Below are the code and all the weights of a small trained network. Each question names an input and a class and asks about switching units off, where a switched-off unit gives its printed mean instead of its output.

import numpy as np


def w(rows, s, z=0):
    codes = np.array(rows[::2]) - 128.0
    scale = np.full(codes.shape[1], s)
    scale[-1] = z or s
    return codes * scale


def f(y):
    return y / 2 * (1 + np.tanh(0.7978845608 * (y + 0.044715 * y**3)))


def log_softmax(a):
    a = a - a.max(-1, keepdims=True)
    return a - np.log(np.exp(a).sum(-1, keepdims=True))


def net(x, mask):
    res = np.array(x, float).reshape(1, 6) / 4 @ E
    y = f(res @ A[0][:, :-1].T + A[0][:, -1])
    res = res + np.where(mask, y, B[0][:, -1]) @ B[0][:, :-1]
    return log_softmax(res[-1] @ U[:, :-1].T + U[:, -1])


A, B = {}, {}
E = w([
[40,5,128],'x0',
[102,218,110],'x1',
[91,33,121],'x2',
[242,45,236],'x3',
[17,95,232],'x4',
[186,206,247],'x5',
],0.0033)
A[0] = w([
[126,131,141,173],'neuron 0',
[154,41,176,144],'neuron 1',
[127,133,134,146],'neuron 2',
[191,227,129,103],'neuron 3',
[153,145,120,28],'neuron 4',
[168,175,124,34],'neuron 5',
[152,139,118,28],'neuron 6',
[107,107,129,12],'neuron 7',
[132,119,121,98],'neuron 8',
[127,124,129,116],'neuron 9',
[108,150,163,243],'neuron 10',
[127,130,146,190],'neuron 11',
[123,139,133,148],'neuron 12',
[127,130,137,164],'neuron 13',
[52,155,89,62],'neuron 14',
[94,132,115,32],'neuron 15',
[110,148,162,233],'neuron 16',
[192,254,131,147],'neuron 17',
[84,143,115,56],'neuron 18',
[136,119,118,104],'neuron 19',
[141,132,120,75],'neuron 20',
[140,119,99,64],'neuron 21',
[60,146,244,239],'neuron 22',
[107,123,122,35],'neuron 23',
[46,162,89,101],'neuron 24',
[144,121,109,4],'neuron 25',
[121,141,146,204],'neuron 26',
[92,90,139,33],'neuron 27',
[86,118,138,50],'neuron 28',
[73,124,164,84],'neuron 29',
[124,136,148,202],'neuron 30',
],0.014,0.0028)
B[0] = w([
[118,125,139,143],'neuron 0',
[34,72,143,219],'neuron 1',
[124,128,135,134],'neuron 2',
[179,20,132,217],'neuron 3',
[147,122,110,116],'neuron 4',
[155,83,110,142],'neuron 5',
[146,128,109,113],'neuron 6',
[159,104,100,114],'neuron 7',
[129,126,117,121],'neuron 8',
[130,124,126,125],'neuron 9',
[110,135,178,179],'neuron 10',
[110,122,142,151],'neuron 11',
[129,133,140,135],'neuron 12',
[121,126,135,140],'neuron 13',
[197,216,133,166],'neuron 14',
[171,145,112,118],'neuron 15',
[109,134,176,174],'neuron 16',
[188,4,156,254],'neuron 17',
[174,158,126,128],'neuron 18',
[125,130,116,123],'neuron 19',
[135,134,117,117],'neuron 20',
[133,148,105,119],'neuron 21',
[150,143,246,246],'neuron 22',
[161,127,110,113],'neuron 23',
[209,227,148,181],'neuron 24',
[153,144,97,107],'neuron 25',
[117,130,150,156],'neuron 26',
[169,82,90,136],'neuron 27',
[195,111,102,126],'neuron 28',
[206,107,143,145],'neuron 29',
[111,126,147,156],'neuron 30',
],0.037,0.0052)
U = w([
[130,170,5,1],'0',
[45,174,134,141],'1',
[185,79,76,104],'2',
[201,254,130,162],'3',
[127,83,207,157],'4',
[64,128,68,205],'5',
[145,208,110,13],'6',
],0.0044,0.0082)

Each question gives the input, the list of numbers given to net, and the class t.
The units are the neurons (one row each of A and B). Each row of codes is followed by its name. A weight is (code - 128) times the scale printed after its matrix; where a second scale follows, it is the last column's (A, B and U).
mask holds one flag per neuron, in row order. A switched-off neuron (its flag False) gives its mean, the last column of its row in B, instead of its output. The means were averaged over made-up inputs and are rounded, as every weight is.
A unit's drop is (log p(t) with every unit on - log p(t) with that unit switched off) / (log p(t) with every unit on - log p(t) with every unit switched off).
The circuit of an input: a set's keep is (log p(t) with only the set's units on - log p(t) with every unit switched off) / (log p(t) with every unit on - log p(t) with every unit switched off). Starting from the 12 units with the biggest drops (on a tie, the unit counted first), units are removed one at a time, each time the one whose removal leaves the highest keep (on an exact tie, the one counted first), for as long as the keep stays at least 0.8.
circuit, biggest first: the units of the circuit, biggest drop first
most important unit: the unit with the biggest drop
k most important neurons: the k neurons with the biggest drops, biggest first
drop of u: that unit's drop, to one decimal
input [-2,5,-6,-1,-7,4], class 2: circuit, biggest first : [neuron 22; neuron 3]
input [-3,-3,4,5,-8,-6], class 1: circuit, biggest first : [neuron 17; neuron 3]
input [7,7,-8,2,-1,-5], class 3: most important neuron : [neuron 1]
input [-5,-2,2,-8,3,3], class 3: circuit, biggest first : [neuron 24; neuron 1]
input [-8,8,-3,6,-2,5], class 2: circuit, biggest first : [neuron 3; neuron 5]
input [-8,2,1,3,-5,3], class 2: circuit, biggest first : [neuron 22; neuron 3]
input [1,4,3,-2,-3,0], class 3: circuit, biggest first : [neuron 1; neuron 17]
input [-8,8,0,-5,-6,5], class 2: 2 most important neurons : [neuron 22; neuron 3]
input [-6,1,-5,0,-1,-6], class 2: circuit, biggest first : [neuron 22; neuron 1; neuron 3]
input [-6,2,8,1,-2,-2], class 1: circuit, biggest first : [neuron 17; neuron 3; neuron 22]
input [5,-5,-1,-5,-6,3], class 5: circuit, biggest first : [neuron 22; neuron 17]
input [-8,6,-4,7,-4,7], class 2: circuit, biggest first : [neuron 3; neuron 5]
input [-5,-4,-7,7,-8,7], class 2: 3 most important neurons : [neuron 22; neuron 3; neuron 5]
input [-6,5,-1,1,-1,-1], class 2: 4 most important neurons : [neuron 22; neuron 1; neuron 3; neuron 5]
input [3,8,-5,-3,-3,-1], class 3: most important unit : neuron 24
input [-7,-5,1,6,-8,7], class 2: 3 most important neurons : [neuron 22; neuron 3; neuron 5]
input [-3,-6,2,4,-1,-4], class 5: drop of neuron 22 : 0.2
input [1,-2,-2,-6,-2,0], class 3: drop of neuron 24 : 0.1
input [8,-2,7,4,-4,-2], class 5: drop of neuron 17 : 0.1
input [1,-2,4,4,-1,-7], class 5: drop of neuron 22 : 0.2
